Group and class of each row
[ 0.68  0.23  0.31 -0.07  0.11 -0.32  0.28 -2.33 -0.39  1.23 -1.14  1.25
  0.01 -0.10  0.11  0.28  1.01 -1.58 -0.58  0.32 -0.55 -0.14 -0.40  0.80
 -0.05  1.29 -0.36 -1.43 -0.88 -0.75  1.03 -1.77 -0.11 -0.07  0.18  0.57
 -0.24 -0.59 -0.82 -1.02 -1.58  1.29  0.31 -0.57 -0.13  1.13 -0.92 -0.83
 -0.68  1.16  0.12 -0.15] | Q/Z190
[-0.11  0.16 -0.16  0.00  0.64  0.51  0.04 -0.94 -1.35  0.93 -0.17 -0.03
  1.18 -0.83  0.08  0.21  0.70 -1.44 -0.67  0.39 -0.05 -0.10 -0.42  0.78
  0.43  0.87 -0.99 -1.01 -0.61 -0.40  0.46 -1.63  0.12 -0.09  0.79 -0.63
  0.06 -0.49 -0.17 -1.74 -0.71  0.72 -0.17 -1.04  0.28  1.20 -0.33  0.33
 -0.72 -0.92 -0.72 -0.59] | Q/Z190
[ 0.45  0.94  0.33  0.05  0.77 -0.44  0.29 -1.91 -1.92  0.80 -1.09 -0.56
  1.65 -0.08  0.06  0.55  0.60 -0.81 -0.28 -0.75 -0.90 -0.18 -0.89  1.41
  0.27  2.93 -0.46 -1.54 -1.14 -1.37  1.31 -2.26  0.79 -0.58  0.82  0.60
  0.35 -0.90 -0.93 -1.94 -1.90  0.67  0.10 -0.49 -0.06  1.48 -0.42 -0.46
 -0.60  0.18 -0.42 -0.24] | Q/Z190
[ 0.80  0.28  0.30  0.42 -0.22  0.02  0.16 -0.90 -0.42 -0.08  0.14 -0.49
  1.29  0.80 -0.09  0.48  1.42 -1.45 -0.55  0.57 -0.80 -0.75  0.52  0.30
 -0.72  2.72 -0.44 -0.53  0.12 -0.24 -0.09 -2.01 -0.82 -0.80  0.88  0.68
  0.07 -0.05 -0.29 -0.72 -1.76  0.84 -1.25 -0.24  0.40  0.32  0.63  0.97
 -0.24  0.60 -0.69  0.84] | U/Z235
[-0.61  0.22 -0.06 -0.11  0.05  1.06 -0.23 -0.87  1.12  0.80  0.13  0.22
  0.52 -0.19  0.72 -0.21 -0.56 -0.92 -1.53  1.70 -0.04  0.04  0.01  0.27
  0.38 -0.22 -0.34  1.07  0.36 -0.25 -0.17 -0.84 -1.18  0.92  0.21  0.02
 -0.40 -1.05 -0.39 -1.12 -0.22  1.45 -0.74 -0.59  0.33  0.92 -1.01  1.00
 -1.04 -0.34 -0.70 -0.50] | Q/Z190
[ 1.42  0.05  1.12 -0.24 -0.93 -0.68 -0.61 -0.21  0.94  0.49 -0.11 -0.88
 -0.89  0.18 -1.36  0.26  0.32 -0.94 -0.10 -0.58 -0.83  0.67 -0.36  1.47
 -1.25  0.90  0.49 -1.06 -0.82 -0.66  0.98 -0.56  0.67 -0.33 -0.84  1.17
 -0.05 -0.63 -1.66  1.39 -0.48  0.57 -0.04  0.51  0.57 -0.14 -0.12  0.54
 -0.56  1.18 -0.26 -0.85] | N/Z534
[ 0.93 -0.05  0.45  0.96 -1.92 -0.59 -0.46 -6.42 -1.66  2.14  0.73 -4.86
 -0.67  0.62 -1.54  1.02 -3.09 -0.20 -0.42 -2.76 -0.07 -1.35 -2.17  1.12
 -1.68  1.23  0.56 -0.22 -1.22  0.20  1.83 -2.29  1.48 -1.96  1.00  1.19
  0.06  0.90  0.54 -3.30  1.81  0.14 -2.05 -1.70  0.85  0.98  0.51  0.01
  0.93 -0.96 -1.60 -1.45] | U/Z259
[-0.50 -0.60  0.09 -0.48 -1.16 -1.98  0.44 -0.86 -0.28  0.70 -0.68  1.65
 -1.26  1.22  0.16 -1.01 -1.05 -2.16  0.02 -1.20 -0.83  2.47 -0.98  0.52
 -0.44 -0.53  0.00 -2.47 -0.22 -1.23  2.19  0.07  0.83  1.56 -1.66  1.27
  0.51 -2.23 -2.40  0.57 -0.87  0.16  1.42  1.21  0.34  0.15 -1.54  0.59
 -1.19  1.20 -0.19 -0.56] | N/Z581
[ 0.50  0.11  0.17  0.98 -0.34 -0.45 -0.37 -2.19 -1.93  1.65 -0.52 -1.82
  0.95  0.04 -0.42  1.01  0.34 -1.97 -1.04 -0.11 -0.76 -1.16  0.50  1.60
  0.02  2.01 -0.57 -1.53 -1.12 -0.97  0.82 -2.44  1.13 -0.43  0.66  0.69
  0.02  0.51  0.35 -3.08 -0.58  1.39 -0.94 -0.97  0.35  0.50  0.26  1.33
  1.22 -0.04 -1.13 -0.35] | U/Z381
[ 2.19  0.39  1.05 -0.19 -1.16 -1.32 -0.21  0.17 -0.39  0.82  0.07  0.21
 -0.27  0.07 -1.25  0.60  0.96 -0.33 -0.20 -0.24 -1.00  0.81 -0.34  1.20
 -0.62  1.10  0.12 -1.95 -0.96 -0.60  1.38 -0.53  1.38 -0.35 -1.14  0.69
 -0.08 -1.09 -2.58  0.10  0.18 -0.19  0.55  0.84 -0.03  0.14  0.23  0.02
 -1.92  0.63  0.28  0.20] | N/Z534
[ 0.70  0.38  0.61 -0.66 -1.60 -1.59  0.06 -2.13  0.96  1.47 -0.02  0.47
 -1.54  0.75 -0.37 -0.48 -0.39 -0.66  0.10 -1.52 -0.74  0.53 -1.28 -0.23
 -1.01  0.97  0.43 -1.53 -0.94 -0.53  1.35 -1.22  0.86  0.62 -1.11  1.01
 -0.07 -0.93 -2.23  0.69  0.56 -0.21  1.14  0.87  0.20 -0.48 -0.61  0.57
 -1.52  1.16 -0.37 -0.29] | N/Z581
[-1.21 -0.10  0.40  0.88  0.69  1.54 -0.48 -1.01  0.08  0.73  0.15 -0.82
 -1.14 -0.39  0.46 -0.12 -1.67 -1.38 -1.07  2.37  0.30 -0.04 -0.28 -0.22
  1.40 -1.96 -0.39  0.31 -1.65 -0.10  0.21 -0.32  0.16 -0.87 -0.21 -0.36
  0.10 -0.42  0.69 -3.50 -0.40  1.45 -0.78 -1.23 -0.07  0.93 -0.90  1.49
  0.57 -1.04 -0.81 -1.39] | Q/Z462
[ 0.21 -0.57  0.29 -0.37 -0.60 -0.11  0.30 -5.13 -0.55  1.27  0.39  0.21
  1.10  0.18 -0.10 -0.15  0.83 -1.00 -0.53 -1.09 -0.11 -0.39 -0.76  0.24
 -0.93  1.63 -0.59 -0.70  1.05 -0.01  0.58 -1.51 -0.65  0.90  1.03  0.79
 -0.30  0.08 -0.45 -0.85  0.59 -0.08  0.01 -0.13 -0.05  0.02 -0.37 -0.62
 -0.08  2.10 -0.73  0.11] | T/Z288
[ 0.42 -0.14 -0.71  0.85 -1.17 -0.09  0.24 -2.17 -0.32  0.42  0.43 -1.41
 -0.08  0.13  0.16  0.33  0.25 -1.49 -0.48  0.91 -0.36 -1.13 -0.07  0.42
 -0.38  1.00 -0.05 -0.10  0.33 -0.18  0.07 -1.86 -0.57 -0.90  0.06  0.40
  0.09  0.31 -0.17 -1.66 -0.73  1.06 -1.09 -0.87  0.25  0.47  0.23  0.78
  1.56  0.44 -0.83 -0.12] | U/Z235
[-2.33 -1.83 -0.22  1.91 -0.39  1.87 -0.63 -2.60  1.40  1.15  1.02 -2.20
 -3.74  0.48 -0.83 -0.05 -4.00 -1.62 -0.27  2.10  0.32 -0.63 -0.85 -0.41
  0.58 -3.44  0.03  1.81 -1.63  0.88 -0.72  0.08  0.33 -2.94 -0.33 -1.16
 -0.38  1.13  1.38 -3.06  1.07  1.86 -2.35 -1.53  1.36 -1.33 -0.94  2.68
  3.69 -0.29 -1.45 -2.16] | U/Z235
